Below are the code and all the weights of a small trained network. Each question names an input and a class and asks about switching units off, where a switched-off unit gives its printed mean instead of its output.

import numpy as np


def w(rows, s, z=0):
    codes = np.array(rows[::2]) - 128.0
    scale = np.full(codes.shape[1], s)
    scale[-1] = z or s
    return codes * scale


def f(y):
    return y / 2 * (1 + np.tanh(0.7978845608 * (y + 0.044715 * y**3)))


def log_softmax(a):
    a = a - a.max(-1, keepdims=True)
    return a - np.log(np.exp(a).sum(-1, keepdims=True))


def net(x, mask):
    res = np.array(x, float).reshape(1, 7) / 4 @ E
    y = f(res @ A[0][:, :-1].T + A[0][:, -1])
    res = res + np.where(mask, y, B[0][:, -1]) @ B[0][:, :-1]
    return log_softmax(res[-1] @ U[:, :-1].T + U[:, -1])


A, B = {}, {}
E = w([
[126,241,93,76],'x0',
[31,116,63,33],'x1',
[120,86,3,190],'x2',
[29,149,135,192],'x3',
[111,127,211,110],'x4',
[142,90,130,88],'x5',
[98,41,138,88],'x6',
],0.0062)
A[0] = w([
[164,140,42,136,3],'n0',
[119,122,131,140,112],'n1',
[6,148,124,78,28],'n2',
[142,125,92,127,53],'n3',
[136,152,118,167,71],'n4',
[142,151,143,75,61],'n5',
[142,157,93,166,83],'n6',
[69,154,128,80,76],'n7',
[118,125,145,127,28],'n8',
[146,155,69,152,29],'n9',
[128,170,137,96,78],'n10',
[93,94,127,126,97],'n11',
[158,157,183,75,51],'n12',
[132,107,111,141,67],'n13',
[132,122,134,121,75],'n14',
[142,127,114,120,75],'n15',
[119,114,131,133,107],'n16',
[96,151,120,101,71],'n17',
[130,153,153,122,138],'n18',
[149,179,164,194,41],'n19',
[79,149,96,120,28],'n20',
[95,129,115,118,62],'n21',
[108,90,123,134,79],'n22',
[116,96,124,139,106],'n23',
[138,104,104,152,100],'n24',
[90,141,114,112,55],'n25',
[96,76,131,135,92],'n26',
[117,96,117,136,82],'n27',
[105,130,144,125,89],'n28',
[146,154,128,92,90],'n29',
[116,75,99,154,36],'n30',
[121,182,120,111,93],'n31',
[144,150,149,91,67],'n32',
[163,134,102,108,79],'n33',
[103,96,125,128,94],'n34',
[111,131,148,122,93],'n35',
[88,148,126,96,80],'n36',
[151,133,170,40,92],'n37',
[135,154,126,162,90],'n38',
],0.016,0.0046)
B[0] = w([
[78,156,53,147,197],'n0',
[124,109,143,116,128],'n1',
[194,180,210,4,254],'n2',
[122,136,82,108,133],'n3',
[79,133,174,124,156],'n4',
[179,110,89,158,167],'n5',
[35,156,154,160,183],'n6',
[182,187,181,88,202],'n7',
[154,124,97,114,111],'n8',
[60,177,109,158,182],'n9',
[145,178,96,187,166],'n10',
[173,106,149,79,157],'n11',
[161,68,87,204,207],'n12',
[92,112,121,108,128],'n13',
[133,129,108,124,114],'n14',
[130,144,99,125,118],'n15',
[132,105,124,123,127],'n16',
[157,196,139,120,155],'n17',
[159,87,132,154,165],'n18',
[125,97,222,141,214],'n19',
[129,205,118,61,163],'n20',
[144,162,132,76,136],'n21',
[133,82,130,112,145],'n22',
[111,81,124,127,144],'n23',
[51,102,118,126,153],'n24',
[147,182,137,94,145],'n25',
[146,54,132,121,172],'n26',
[111,92,129,110,138],'n27',
[186,117,138,108,131],'n28',
[154,140,70,178,155],'n29',
[66,69,148,99,167],'n30',
[115,195,123,196,180],'n31',
[153,111,89,162,156],'n32',
[127,155,55,159,142],'n33',
[152,97,137,97,146],'n34',
[189,106,121,116,133],'n35',
[159,180,161,113,166],'n36',
[222,84,94,142,232],'n37',
[97,120,171,129,156],'n38',
],0.028,0.006)
U = w([
[150,56,111,29,88],'0',
[193,93,182,110,254],'1',
[254,123,113,162,52],'2',
[186,136,56,81,206],'3',
[217,192,136,26,100],'4',
[153,133,213,169,118],'5',
[79,197,35,72,87],'6',
],0.0067,0.0081)

Each question gives the input, the list of numbers given to net, and the class t.
The units are the neurons (one row each of A and B). Each row of codes is followed by its name. A weight is (code - 128) times the scale printed after its matrix; where a second scale follows, it is the last column's (A, B and U).
mask holds one flag per neuron, in row order. A switched-off neuron (its flag False) gives its mean, the last column of its row in B, instead of its output. The means were averaged over made-up inputs and are rounded, as every weight is.
A unit's drop is (log p(t) with every unit on - log p(t) with that unit switched off) / (log p(t) with every unit on - log p(t) with every unit switched off).
The circuit of an input: a set's keep is (log p(t) with only the set's units on - log p(t) with every unit switched off) / (log p(t) with every unit on - log p(t) with every unit switched off). Starting from the 12 units with the biggest drops (on a tie, the unit counted first), units are removed one at a time, each time the one whose removal leaves the highest keep (on an exact tie, the one counted first), for as long as the keep stays at least 0.8.
circuit, biggest first: the units of the circuit, biggest drop first
unit that matters most: the unit with the biggest drop
top k neurons: the k neurons with the biggest drops, biggest first
drop when u is switched off: that unit's drop, to one decimal
input [-7,-5,6,-6,-4,8,0], class 0: top neuron => n30
input [-2,3,-8,-1,-3,-4,7], class 2: circuit, biggest first => n37, n12
input [-7,-7,4,-6,5,5,-4], class 5: circuit, biggest first => n37, n2
input [-2,2,-2,6,-4,0,6], class 4: top 2 neurons => n2, n12
input [-7,8,8,5,7,3,-4], class 0: top 2 neurons => n30, n26
input [0,0,5,-5,-3,8,3], class 0: circuit, biggest first => n31, n30
input [2,-1,0,1,0,6,1], class 3: top 3 neurons => n19, n2, n7
input [-2,7,0,-5,1,2,8], class 4: top 3 neurons => n2, n7, n12
input [-1,4,6,6,0,-2,2], class 4: top 2 neurons => n2, n20
input [-7,-1,-6,-1,-7,7,0], class 0: drop when n31 is switched off => 0.2
input [3,2,-3,3,4,7,-5], class 2: drop when n12 is switched off => 0.3
input [6,2,-8,6,7,8,-2], class 2: top 2 neurons => n12, n37
input [-4,-5,1,1,-4,5,-3], class 5: drop when n37 is switched off => 0.2
input [2,-8,6,4,-3,-4,-5], class 5: unit that matters most => n19
